Below are the code and all the weights of a small trained network. Each question names an input and a target symbol and asks about switching units off, where a switched-off unit gives its printed mean instead of its output.

import numpy as np


def w(rows, s, z=0):
    codes = np.array(rows[::2]) - 128.0
    scale = np.full(codes.shape[1], s)
    scale[-1] = z or s
    return codes * scale


def f(y):
    return y / 2 * (1 + np.tanh(0.7978845608 * (y + 0.044715 * y**3)))


def softmax(a):
    e = np.exp(a - a.max(-1, keepdims=True))
    return e / e.sum(-1, keepdims=True)


def log_softmax(a):
    a = a - a.max(-1, keepdims=True)
    return a - np.log(np.exp(a).sum(-1, keepdims=True))


def net(x, mask):
    ids = ['ΓΨδζλμπτφ'.index(c) for c in x.split()]
    T = len(ids)
    res = E[ids] + P[:T]
    r = res
    for j in range(2):
        rows = slice(2 * j, 2 * j + 2)
        q, k, v = (r @ M[0][rows].T for M in (Q, K, V))
        z = softmax(np.where(np.tri(T) > 0, q @ k.T / 2**0.5, -1e9)) @ v
        o = O[0][rows]
        res = res + np.where(mask[j], z, o[:, -1]) @ o[:, :-1]
    y = f(res @ A[0][:, :-1].T + A[0][:, -1])
    res = res + np.where(mask[2:10], y, B[0][:, -1]) @ B[0][:, :-1]
    return log_softmax(res[-1] @ U[:, :-1].T + U[:, -1])


Q, K, V, O, A, B = {}, {}, {}, {}, {}, {}
E = w([
[5,103,66,105],'Γ',
[81,65,62,142],'Ψ',
[48,134,105,91],'δ',
[135,64,110,72],'ζ',
[94,106,89,89],'λ',
[73,96,202,123],'μ',
[95,104,140,69],'π',
[11,150,169,226],'τ',
[156,37,194,99],'φ',
],0.016)
P = w([
[82,1,146,33],'0',
[78,64,135,66],'1',
[97,81,138,80],'2',
[113,95,134,86],'3',
[124,110,138,102],'4',
[135,122,139,104],'5',
[146,135,140,109],'6',
[167,138,145,114],'7',
[174,158,149,122],'8',
[191,166,160,120],'9',
[203,175,164,131],'10',
[224,185,173,126],'11',
[216,204,165,117],'12',
[206,201,168,116],'13',
],0.005)
Q[0] = w([
[63,81,190,124],'h0',
[60,80,48,51],'h0',
[252,219,84,207],'h1',
[186,93,134,144],'h1',
],0.028)
K[0] = w([
[192,129,66,205],'h0',
[206,252,179,120],'h0',
[13,27,111,89],'h1',
[94,159,167,83],'h1',
],0.024)
V[0] = w([
[132,170,45,149],'h0',
[152,36,94,196],'h0',
[109,91,107,242],'h1',
[35,204,166,10],'h1',
],0.011)
O[0] = w([
[136,172,73,156,27],'h0',
[145,51,69,108,163],'h0',
[126,91,90,230,115],'h1',
[77,254,168,102,255],'h1',
],0.0099,0.0041)
A[0] = w([
[140,107,210,119,106],'n0',
[86,126,88,109,2],'n1',
[158,113,248,171,88],'n2',
[172,197,109,179,108],'n3',
[146,114,116,49,127],'n4',
[153,173,105,140,176],'n5',
[207,152,48,65,76],'n6',
[172,157,35,70,197],'n7',
],0.014,0.0074)
B[0] = w([
[78,40,157,142,191],'n0',
[118,80,5,108,129],'n1',
[102,178,15,118,156],'n2',
[143,96,119,62,121],'n3',
[211,182,121,133,253],'n4',
[36,83,82,142,130],'n5',
[52,109,126,96,127],'n6',
[86,118,65,208,181],'n7',
],0.023,0.0063)
U = w([
[97,150,50,60,70],'Γ',
[133,48,78,130,59],'Ψ',
[29,99,146,95,100],'δ',
[168,240,71,193,88],'ζ',
[94,210,91,254,4],'λ',
[93,136,196,75,154],'μ',
[93,222,141,103,195],'π',
[83,89,156,239,194],'τ',
[215,124,105,190,227],'φ',
],0.0087,0.0041)

Each question gives the input, a string of symbols that net reads in full, and the target symbol t.
The units are the heads (2 rows each of Q, K, V and O) and the neurons (one row each of A and B). Each row of codes is followed by its name. A weight is (code - 128) times the scale printed after its matrix; where a second scale follows, it is the last column's (O, A, B and U).
mask holds one flag per unit, heads first, then neurons. A switched-off unit (its flag False) gives its mean, the last column of its rows in O or B, instead of its output. The means were averaged over made-up inputs and are rounded, as every weight is.
A unit's drop is (log p(t) with every unit on - log p(t) with that unit switched off) / (log p(t) with every unit on - log p(t) with every unit switched off).
The circuit of an input: a set's keep is (log p(t) with only the set's units on - log p(t) with every unit switched off) / (log p(t) with every unit on - log p(t) with every unit switched off). Starting from all 10 units, units are removed one at a time, each time the one whose removal leaves the highest keep (on an exact tie, the one counted first), for as long as the keep stays at least 0.8.
circuit, biggest first: the units of the circuit, biggest drop first
most important unit: the unit with the biggest drop
k most important neurons: the k neurons with the biggest drops, biggest first
which heads matter: for each layer, one digit per head in row order, 1 if its drop is at least 0.15 and else 0, layers parted by /
input δ τ μ ζ μ μ Ψ, target μ: which heads matter	10
input δ Ψ τ φ π ζ Ψ φ ζ π Ψ μ δ, target μ: circuit, biggest first	h0; n7; n2
input π ζ λ Γ τ φ Ψ τ π π Γ φ μ μ, target φ: circuit, biggest first	h0; h1; n5
input ζ π Ψ, target π: most important unit	h1
input ζ λ Γ, target Γ: which heads matter	00
input π φ φ Γ φ Γ ζ Ψ ζ Γ Γ, target ζ: circuit, biggest first	h1; n0; n4; n7
input λ Ψ Ψ π φ τ π δ Γ Ψ λ Γ φ μ, target φ: circuit, biggest first	h0; h1; n4
input Ψ Γ Ψ Ψ Γ, target Ψ: which heads matter	11
input τ ζ δ Ψ μ π Ψ φ τ Γ τ δ Ψ Ψ, target τ: 4 most important neurons	n4; n2; n5; n1
input Ψ δ π μ φ λ, target φ: circuit, biggest first	h0; n4; h1
input λ μ φ, target Ψ: circuit, biggest first	n0; n2; h1
input Γ ζ ζ Ψ Γ, target ζ: circuit, biggest first	h1; n4; n0
input τ δ δ μ Ψ, target μ: circuit, biggest first	h0; n7; n2
input π τ μ Γ μ λ μ δ τ Ψ Γ, target τ: most important unit	h1
input Ψ Γ Γ φ Ψ π, target μ: 3 most important neurons	n0; n7; n1
input Γ δ Γ μ, target δ: circuit, biggest first	n0; n4; n2
input Ψ δ π π δ, target π: which heads matter	11
input Γ π Ψ τ Γ π π μ δ μ μ Γ, target μ: which heads matter	10
input λ Γ λ τ δ δ π μ τ τ μ, target λ: which heads matter	01
input λ δ δ δ λ μ Ψ τ Ψ τ ζ Ψ, target τ: which heads matter	01
